Below is a small trained network, with its code and all its weights. Each question gives an input and a class and asks what happens when units are switched off, that is, made to give their printed mean instead of their output.

import numpy as np


def w(rows, s, z=0):
    codes = np.array(rows[::2]) - 128.0
    scale = np.full(codes.shape[1], s)
    scale[-1] = z or s
    return codes * scale


def f(y):
    return y / 2 * (1 + np.tanh(0.7978845608 * (y + 0.044715 * y**3)))


def log_softmax(a):
    a = a - a.max(-1, keepdims=True)
    return a - np.log(np.exp(a).sum(-1, keepdims=True))


def net(x, mask):
    res = np.array(x, float).reshape(1, 8) / 4 @ E
    y = f(res @ A[0][:, :-1].T + A[0][:, -1])
    res = res + np.where(mask, y, B[0][:, -1]) @ B[0][:, :-1]
    return log_softmax(res[-1] @ U[:, :-1].T + U[:, -1])


A, B = {}, {}
E = w([
[21,127,101,163,94,32,131,94,137,33,111],'x0',
[110,67,59,166,72,144,127,70,65,177,73],'x1',
[29,127,152,109,172,165,157,202,43,117,212],'x2',
[143,119,108,213,151,2,95,117,122,106,142],'x3',
[110,45,41,97,202,143,117,116,131,89,78],'x4',
[129,222,110,138,192,115,171,146,97,127,78],'x5',
[151,15,229,114,161,202,107,100,103,176,118],'x6',
[65,110,167,137,151,49,116,118,101,151,192],'x7',
],0.0089)
A[0] = w([
[233,155,177,118,143,139,131,137,208,146,131,201],'neuron 1',
[115,125,144,96,160,170,143,105,87,203,91,122],'neuron 2',
[81,96,95,171,97,50,121,70,134,97,71,81],'neuron 3',
[95,166,155,132,182,111,140,161,106,139,145,4],'neuron 4',
[133,97,241,171,199,63,114,145,75,148,194,195],'neuron 5',
[135,113,216,143,48,89,126,80,140,193,138,4],'neuron 6',
[94,176,171,63,115,134,129,138,198,124,194,251],'neuron 7',
[125,4,124,140,145,109,111,128,175,88,150,120],'neuron 8',
],0.019,0.0021)
B[0] = w([
[189,133,150,144,100,63,84,52,108,98,48,206],'neuron 1',
[138,77,146,75,124,160,127,131,98,179,121,201],'neuron 2',
[85,92,113,87,148,2,144,160,91,71,114,248],'neuron 3',
[73,103,80,149,70,85,140,161,157,170,115,182],'neuron 4',
[84,229,99,25,133,128,165,105,133,215,92,252],'neuron 5',
[160,121,70,212,84,174,97,107,181,187,123,210],'neuron 6',
[112,160,141,37,161,158,173,141,94,86,169,212],'neuron 7',
[155,41,162,140,122,185,128,151,87,87,145,209],'neuron 8',
],0.015,0.024)
U = w([
[124,185,141,181,180,106,136,207,151,110,110,42],'0',
[139,52,126,59,112,229,125,112,129,190,106,248],'1',
[154,90,170,94,110,253,132,146,160,63,240,81],'2',
[182,59,166,46,102,170,100,103,75,90,90,102],'3',
[109,134,134,173,191,114,88,111,243,147,125,2],'4',
[70,205,96,49,142,44,177,137,151,82,113,201],'5',
[197,176,118,137,72,114,51,41,210,131,89,204],'6',
[127,90,104,154,118,42,85,132,158,23,114,12],'7',
],0.0069,0.0045)

Each question gives the input, the list of numbers given to net, and the class t.
The units are the neurons (one row each of A and B). Each row of codes is followed by its name. A weight is (code - 128) times the scale printed after its matrix; where a second scale follows, it is the last column's (A, B and U).
mask holds one flag per neuron, in row order. A switched-off neuron (its flag False) gives its mean, the last column of its row in B, instead of its output. The means were averaged over made-up inputs and are rounded, as every weight is.
A unit's drop is (log p(t) with every unit on - log p(t) with that unit switched off) / (log p(t) with every unit on - log p(t) with every unit switched off).
unit that matters most: the unit with the biggest drop
k most important neurons: the k neurons with the biggest drops, biggest first
drop of u: that unit's drop, to one decimal
input [-4,-8,-5,5,5,-1,-3,1], class 6: 3 most important neurons	[neuron 3; neuron 1; neuron 2]
input [7,-2,5,-7,6,-1,3,-8], class 2: unit that matters most	neuron 5
input [-4,-2,-8,-8,4,5,2,-3], class 6: 4 most important neurons	[neuron 1; neuron 8; neuron 7; neuron 3]
input [-5,-2,-6,-6,6,-8,-4,-2], class 3: 2 most important neurons	[neuron 6; neuron 8]
input [6,5,-4,-6,-5,6,0,-2], class 7: 2 most important neurons	[neuron 5; neuron 7]
input [7,2,5,-6,6,-6,-3,4], class 7: 3 most important neurons	[neuron 5; neuron 3; neuron 2]
input [1,-6,-3,1,8,0,-3,-8], class 7: 3 most important neurons	[neuron 5; neuron 2; neuron 6]
input [6,-7,-5,4,-8,-8,-3,-7], class 6: 2 most important neurons	[neuron 6; neuron 1]
input [4,-7,-2,-4,5,1,3,-8], class 3: 3 most important neurons	[neuron 6; neuron 3; neuron 5]
input [-4,-8,5,3,7,0,5,-2], class 1: 3 most important neurons	[neuron 3; neuron 8; neuron 5]
input [-2,3,-2,5,-6,3,-5,-6], class 7: 3 most important neurons	[neuron 5; neuron 6; neuron 2]
input [-1,4,7,-6,1,-4,-2,4], class 1: 3 most important neurons	[neuron 3; neuron 1; neuron 2]
input [-3,6,2,-3,-2,6,-6,1], class 1: 3 most important neurons	[neuron 3; neuron 5; neuron 1]
input [-8,-8,3,-7,5,-3,8,-1], class 3: unit that matters most	neuron 1
input [3,0,5,6,8,-2,1,-3], class 7: 2 most important neurons	[neuron 3; neuron 2]
input [2,-6,-6,-3,-4,-1,6,-4], class 6: drop of neuron 2	0.0
input [0,-6,-4,-1,-4,4,-1,0], class 6: drop of neuron 1	0.9
input [4,-1,-8,-2,8,-7,-2,-8], class 7: drop of neuron 5	0.1
